Below are the code and all the weights of a small trained network. Each question names an input and a class and asks about switching units off, where a switched-off unit gives its printed mean instead of its output.

import numpy as np


def w(rows, s, z=0):
    codes = np.array(rows[::2]) - 128.0
    scale = np.full(codes.shape[1], s)
    scale[-1] = z or s
    return codes * scale


def f(y):
    return np.maximum(y, 0)


def log_softmax(a):
    a = a - a.max(-1, keepdims=True)
    return a - np.log(np.exp(a).sum(-1, keepdims=True))


def net(x, mask):
    res = np.array(x, float).reshape(1, 4) / 4 @ E
    y = f(res @ A[0][:, :-1].T + A[0][:, -1])
    res = res + np.where(mask, y, B[0][:, -1]) @ B[0][:, :-1]
    return log_softmax(res[-1] @ U[:, :-1].T + U[:, -1])


A, B = {}, {}
E = w([
[148,96,255,189,114],'x0',
[13,166,107,72,67],'x1',
[198,176,232,157,217],'x2',
[162,75,227,205,65],'x3',
],0.0058)
A[0] = w([
[72,122,89,172,153,171],'N0',
[148,65,110,171,218,93],'N1',
[118,88,128,99,117,139],'N2',
[117,152,159,67,97,81],'N3',
[89,145,157,193,254,69],'N4',
[11,94,106,103,140,48],'N5',
[130,139,77,100,90,154],'N6',
[151,182,74,66,184,181],'N7',
[130,128,122,85,115,50],'N8',
[136,220,142,164,146,106],'N9',
[139,235,122,140,55,64],'N10',
[156,201,59,120,116,4],'N11',
[88,75,152,42,213,164],'N12',
[158,148,117,148,77,165],'N13',
[166,163,164,173,103,170],'N14',
[187,53,121,165,102,164],'N15',
[193,175,78,77,202,150],'N16',
[162,179,148,155,160,41],'N17',
[96,142,172,145,116,98],'N18',
[159,125,191,66,204,105],'N19',
[141,177,164,102,171,132],'N20',
[172,111,164,148,71,149],'N21',
[151,111,136,156,93,121],'N22',
[53,138,167,100,125,111],'N23',
[28,154,192,80,117,92],'N24',
[51,89,90,51,123,43],'N25',
[199,108,94,193,137,92],'N26',
],0.0098,0.0018)
B[0] = w([
[51,130,131,101,143,175],'N0',
[170,150,85,126,92,193],'N1',
[71,135,122,197,135,156],'N2',
[163,201,110,177,98,155],'N3',
[117,94,82,185,115,195],'N4',
[110,158,101,147,116,212],'N5',
[79,155,102,109,170,205],'N6',
[154,88,174,115,145,253],'N7',
[162,133,104,137,190,147],'N8',
[102,109,109,203,160,168],'N9',
[253,173,136,130,91,153],'N10',
[105,177,122,125,113,193],'N11',
[96,141,121,9,164,184],'N12',
[69,145,166,126,132,160],'N13',
[110,124,217,108,122,195],'N14',
[147,102,164,61,38,216],'N15',
[126,103,78,68,95,244],'N16',
[116,93,131,175,134,172],'N17',
[120,125,126,91,65,159],'N18',
[81,102,91,164,148,196],'N19',
[60,102,100,163,136,180],'N20',
[97,122,199,110,129,202],'N21',
[112,151,206,94,109,172],'N22',
[191,84,108,137,25,175],'N23',
[199,154,20,144,100,194],'N24',
[116,152,98,156,115,230],'N25',
[125,208,162,135,118,196],'N26',
],0.0056,0.0054)
U = w([
[99,73,170,78,163,252],'0',
[96,46,108,208,166,117],'1',
[254,155,109,166,115,32],'2',
],0.0088,0.0012)

Each question gives the input, the list of numbers given to net, and the class t.
The units are the neurons (one row each of A and B). Each row of codes is followed by its name. A weight is (code - 128) times the scale printed after its matrix; where a second scale follows, it is the last column's (A, B and U).
mask holds one flag per neuron, in row order. A switched-off neuron (its flag False) gives its mean, the last column of its row in B, instead of its output. The means were averaged over made-up inputs and are rounded, as every weight is.
A unit's drop is (log p(t) with every unit on - log p(t) with that unit switched off) / (log p(t) with every unit on - log p(t) with every unit switched off).
The circuit of an input: a set's keep is (log p(t) with only the set's units on - log p(t) with every unit switched off) / (log p(t) with every unit on - log p(t) with every unit switched off). Starting from the 12 units with the biggest drops (on a tie, the unit counted first), units are removed one at a time, each time the one whose removal leaves the highest keep (on an exact tie, the one counted first), for as long as the keep stays at least 0.8.
circuit, biggest first: the units of the circuit, biggest drop first
k most important neurons: the k neurons with the biggest drops, biggest first
drop when u is switched off: that unit's drop, to one decimal
input [-2,7,-4,5], class 2: circuit, biggest first	[N24 N10 N23]
input [7,8,3,4], class 2: circuit, biggest first	[N24 N23]
input [-3,-7,8,4], class 1: circuit, biggest first	[N19 N4]
input [3,-7,2,7], class 0: 3 most important neurons	[N21 N14 N15]
input [-7,-6,7,0], class 1: circuit, biggest first	[N19 N20 N4]
input [4,0,8,-6], class 1: circuit, biggest first	[N4 N19 N20]
input [-8,6,2,5], class 2: most important neuron	[N10]
input [-4,8,5,4], class 2: 2 most important neurons	[N24 N10]
input [-8,8,-4,-1], class 2: 2 most important neurons	[N10 N24]
input [-3,0,8,-3], class 1: drop when N4 is switched off	0.2
input [2,-2,7,-1], class 1: drop when N5 is switched off	0.0
input [-3,-7,-4,8], class 0: drop when N14 is switched off	0.1
